Below are the code and all the weights of a small trained network. Each question names an input and a target symbol and asks about switching units off, where a switched-off unit gives its printed mean instead of its output.

import numpy as np


def w(rows, s, z=0):
    codes = np.array(rows[::2]) - 128.0
    scale = np.full(codes.shape[1], s)
    scale[-1] = z or s
    return codes * scale


def f(y):
    return np.maximum(y, 0)


def softmax(a):
    e = np.exp(a - a.max(-1, keepdims=True))
    return e / e.sum(-1, keepdims=True)


def log_softmax(a):
    a = a - a.max(-1, keepdims=True)
    return a - np.log(np.exp(a).sum(-1, keepdims=True))


def net(x, mask):
    ids = ['ΘΣΦζξπ'.index(c) for c in x.split()]
    T = len(ids)
    res = E[ids] + P[:T]
    q, k, v = (res @ M[0].T for M in (Q, K, V))
    z = softmax(np.where(np.tri(T) > 0, q @ k.T / 4**0.5, -1e9)) @ v
    res = res + np.where(mask[0], z, O[0][:, -1]) @ O[0][:, :-1]
    y = f(res @ A[0][:, :-1].T + A[0][:, -1])
    res = res + np.where(mask[1:13], y, B[0][:, -1]) @ B[0][:, :-1]
    return log_softmax(res[-1] @ U[:, :-1].T + U[:, -1])


Q, K, V, O, A, B = {}, {}, {}, {}, {}, {}
E = w([
[78,176,25,152,103,60,132,39,171],'Θ',
[77,76,188,161,42,2,152,108,142],'Σ',
[129,67,119,216,150,84,147,15,91],'Φ',
[212,110,177,82,149,82,136,65,120],'ζ',
[183,119,103,210,158,114,165,206,110],'ξ',
[147,148,167,184,157,165,123,61,183],'π',
],0.016)
P = w([
[95,133,178,123,252,2,53,96,127],'0',
[98,184,167,112,140,71,110,136,117],'1',
[148,192,84,126,82,100,127,101,41],'2',
[151,156,103,102,88,111,142,104,100],'3',
[162,134,107,94,90,126,158,103,132],'4',
[162,122,111,109,99,171,145,111,176],'5',
[176,81,120,91,117,188,166,99,181],'6',
[189,75,120,87,117,200,162,103,210],'7',
[185,73,121,93,110,215,151,117,251],'8',
],0.0091)
Q[0] = w([
[150,105,123,85,134,110,152,89,209],'H1',
[43,102,150,54,140,177,46,211,123],'H1',
[144,70,166,174,64,110,129,52,170],'H1',
[129,161,121,187,63,85,122,96,254],'H1',
],0.009)
K[0] = w([
[97,74,72,118,28,195,233,134,140],'H1',
[104,115,104,133,135,3,130,94,124],'H1',
[233,89,63,86,111,175,247,121,234],'H1',
[208,42,144,126,123,181,203,77,163],'H1',
],0.0062)
V[0] = w([
[224,132,132,165,214,144,111,181,119],'H1',
[68,182,205,26,163,156,43,90,102],'H1',
[176,148,151,69,80,68,134,248,138],'H1',
[1,95,113,115,176,98,125,155,52],'H1',
],0.0064)
O[0] = w([
[55,124,192,141,113,91,92,151,2,131],'H1',
[206,129,160,138,97,76,61,120,189,2],'H1',
[105,60,149,10,169,180,78,133,142,110],'H1',
[161,113,76,97,110,91,139,194,164,85],'H1',
],0.0096,0.0053)
A[0] = w([
[245,143,114,158,150,120,125,203,179,28],'N1',
[155,130,117,73,122,82,129,206,101,147],'N2',
[79,153,132,140,115,113,111,107,112,93],'N3',
[101,118,106,80,162,152,72,104,146,155],'N4',
[178,179,86,96,88,173,152,126,125,100],'N5',
[101,111,111,131,87,145,187,109,128,146],'N6',
[168,121,112,138,168,164,123,102,140,170],'N7',
[170,129,144,143,104,120,114,144,54,130],'N8',
[93,79,152,52,159,158,126,164,195,1],'N9',
[118,149,163,163,180,94,143,120,131,145],'N10',
[145,166,103,138,164,101,88,126,136,32],'N11',
[144,170,108,124,201,165,178,99,124,202],'N12',
],0.012,0.0046)
B[0] = w([
[130,181,233,65,139,144,45,163,2,149],'N1',
[67,97,89,96,93,94,91,139,136,171],'N2',
[141,150,128,204,132,137,86,141,54,189],'N3',
[135,160,79,89,151,55,101,164,112,136],'N4',
[163,173,207,38,200,88,106,113,135,138],'N5',
[154,184,130,103,129,141,165,140,141,255],'N6',
[80,145,113,156,87,64,99,151,106,161],'N7',
[122,89,151,125,94,238,116,83,170,181],'N8',
[134,141,219,166,46,255,91,104,159,151],'N9',
[213,145,108,128,160,151,117,139,114,209],'N10',
[52,65,131,138,103,160,198,153,170,137],'N11',
[123,82,124,109,44,68,86,141,112,205],'N12',
],0.0091,0.0093)
U = w([
[81,56,103,148,2,118,101,177,152,38],'Θ',
[124,84,134,64,136,143,83,104,186,187],'Σ',
[89,115,61,152,138,89,184,175,133,64],'Φ',
[145,134,142,128,142,69,21,144,82,250],'ζ',
[84,121,128,87,132,155,114,217,46,136],'ξ',
[150,143,150,173,118,194,147,145,127,152],'π',
],0.0071,0.0017)

Each question gives the input, a string of symbols that net reads in full, and the target symbol t.
The units are the heads (4 rows each of Q, K, V and O) and the neurons (one row each of A and B). Each row of codes is followed by its name. A weight is (code - 128) times the scale printed after its matrix; where a second scale follows, it is the last column's (O, A, B and U).
mask holds one flag per unit, heads first, then neurons. A switched-off unit (its flag False) gives its mean, the last column of its rows in O or B, instead of its output. The means were averaged over made-up inputs and are rounded, as every weight is.
A unit's drop is (log p(t) with every unit on - log p(t) with that unit switched off) / (log p(t) with every unit on - log p(t) with every unit switched off).
The circuit of an input: a set's keep is (log p(t) with only the set's units on - log p(t) with every unit switched off) / (log p(t) with every unit on - log p(t) with every unit switched off). Starting from the 12 units with the biggest drops (on a tie, the unit counted first), units are removed one at a time, each time the one whose removal leaves the highest keep (on an exact tie, the one counted first), for as long as the keep stays at least 0.8.
circuit, biggest first: the units of the circuit, biggest drop first
unit that matters most: the unit with the biggest drop
top k neurons: the k neurons with the biggest drops, biggest first
drop of u: that unit's drop, to one decimal
input Θ Σ Θ, target Σ: top 2 neurons => [N5 N11]
input ξ Σ Σ Σ Θ, target Σ: circuit, biggest first => [N5 H1]
input Σ π Σ π Θ Σ ξ, target ζ: unit that matters most => N1
input Σ ξ ξ Σ ξ Σ Σ Σ, target π: circuit, biggest first => [H1 N9 N12]
input Σ Σ Σ Σ Φ Σ π, target ζ: circuit, biggest first => [N12 H1 N7 N8]
input Φ Θ Σ Φ Σ Φ, target Φ: circuit, biggest first => [H1 N9]
input Σ Σ ζ, target Σ: circuit, biggest first => [N3 H1]
input Σ Σ Σ ξ Σ Θ ξ, target Θ: circuit, biggest first => [N12 N7]
input Σ Θ Σ Φ, target Φ: top 3 neurons => [N9 N1 N6]
input ξ π Φ Φ Σ Φ Σ Σ ζ, target ζ: circuit, biggest first => [N7 H1 N8]
input Σ Σ ξ Φ ξ, target Θ: top 2 neurons => [N12 N2]
input π Σ Φ, target π: top 2 neurons => [N8 N12]
input Σ ξ Σ, target ξ: top 2 neurons => [N12 N3]
input Σ Φ Σ Φ Σ Σ Σ Σ ξ, target ξ: unit that matters most => N1
input ξ π Θ Σ Σ ζ ξ Θ, target ξ: drop of N1 => -0.1
input π ξ Σ ξ ξ Σ Φ, target ξ: drop of H1 => 1.2
input Σ Σ Σ Σ Σ Σ Σ, target Σ: drop of H1 => 0.8
